Below are the code and all the weights of a small trained network. Each question names an input and a class and asks about switching units off, where a switched-off unit gives its printed mean instead of its output.

import numpy as np


def w(rows, s, z=0):
    codes = np.array(rows[::2]) - 128.0
    scale = np.full(codes.shape[1], s)
    scale[-1] = z or s
    return codes * scale


def f(y):
    return y / 2 * (1 + np.tanh(0.7978845608 * (y + 0.044715 * y**3)))


def log_softmax(a):
    a = a - a.max(-1, keepdims=True)
    return a - np.log(np.exp(a).sum(-1, keepdims=True))


def net(x, mask):
    res = np.array(x, float).reshape(1, 4) / 4 @ E
    y = f(res @ A[0][:, :-1].T + A[0][:, -1])
    res = res + np.where(mask, y, B[0][:, -1]) @ B[0][:, :-1]
    return log_softmax(res[-1] @ U[:, :-1].T + U[:, -1])


A, B = {}, {}
E = w([
[23,22,183],'x0',
[105,240,253],'x1',
[23,193,47],'x2',
[128,128,129],'x3',
],0.011)
A[0] = w([
[56,205,215,21],'n0',
[16,130,116,71],'n1',
[60,167,207,119],'n2',
[205,217,9,34],'n3',
[65,187,182,127],'n4',
[217,186,193,139],'n5',
[75,59,211,75],'n6',
[176,183,165,111],'n7',
[201,67,52,69],'n8',
[166,151,92,156],'n9',
[181,181,54,184],'n10',
[202,188,184,128],'n11',
[149,137,120,109],'n12',
[168,89,73,70],'n13',
[54,67,61,119],'n14',
[206,22,186,57],'n15',
[59,230,71,7],'n16',
[186,67,71,160],'n17',
],0.014)
B[0] = w([
[183,67,36,212],'n0',
[88,175,99,184],'n1',
[200,100,133,227],'n2',
[165,62,18,233],'n3',
[190,101,121,222],'n4',
[33,179,173,231],'n5',
[226,137,177,209],'n6',
[59,156,131,187],'n7',
[143,162,218,220],'n8',
[137,137,166,187],'n9',
[231,126,172,247],'n10',
[29,189,163,216],'n11',
[115,154,149,131],'n12',
[123,158,178,178],'n13',
[16,157,46,219],'n14',
[216,68,42,217],'n15',
[245,145,219,183],'n16',
[186,138,123,245],'n17',
],0.012,0.014)
U = w([
[172,89,255,104],'0',
[155,60,62,254],'1',
[3,110,149,23],'2',
],0.016,0.0041)

Each question gives the input, the list of numbers given to net, and the class t.
The units are the neurons (one row each of A and B). Each row of codes is followed by its name. A weight is (code - 128) times the scale printed after its matrix; where a second scale follows, it is the last column's (A, B and U).
mask holds one flag per neuron, in row order. A switched-off neuron (its flag False) gives its mean, the last column of its row in B, instead of its output. The means were averaged over made-up inputs and are rounded, as every weight is.
A unit's drop is (log p(t) with every unit on - log p(t) with that unit switched off) / (log p(t) with every unit on - log p(t) with every unit switched off).
The circuit of an input: a set's keep is (log p(t) with only the set's units on - log p(t) with every unit switched off) / (log p(t) with every unit on - log p(t) with every unit switched off). Starting from the 12 units with the biggest drops (on a tie, the unit counted first), units are removed one at a time, each time the one whose removal leaves the highest keep (on an exact tie, the one counted first), for as long as the keep stays at least 0.8.
units of the circuit, in order: the units of the circuit, biggest drop first
unit that matters most: the unit with the biggest drop
top k neurons: the k neurons with the biggest drops, biggest first
drop of u: that unit's drop, to one decimal
input [3,2,1,-5], class 1: unit that matters most => n8
input [-7,1,8,8], class 0: top 3 neurons => [n16 n10 n14]
input [-1,-1,0,-7], class 0: top 2 neurons => [n3 n15]
input [-2,1,8,4], class 0: top 2 neurons => [n16 n15]
input [-6,3,8,8], class 0: top 4 neurons => [n16 n10 n14 n15]
input [-8,-8,-2,6], class 0: top 2 neurons => [n8 n10]
input [6,6,1,-7], class 1: top 2 neurons => [n0 n8]
input [1,5,3,8], class 1: top 3 neurons => [n0 n8 n10]
input [6,4,1,7], class 1: top 2 neurons => [n0 n8]
input [0,-6,-6,2], class 0: top 4 neurons => [n8 n3 n0 n13]
input [-2,1,8,-8], class 0: top 4 neurons => [n16 n15 n10 n0]
input [1,-2,-4,-8], class 1: top 2 neurons => [n15 n10]
input [-6,-5,-5,-2], class 0: drop of n8 => 0.2
input [5,8,7,-1], class 1: units of the circuit, in order => [n0]
input [3,5,6,-7], class 1: drop of n0 => 1.6
input [7,7,7,-5], class 1: drop of n0 => 1.8
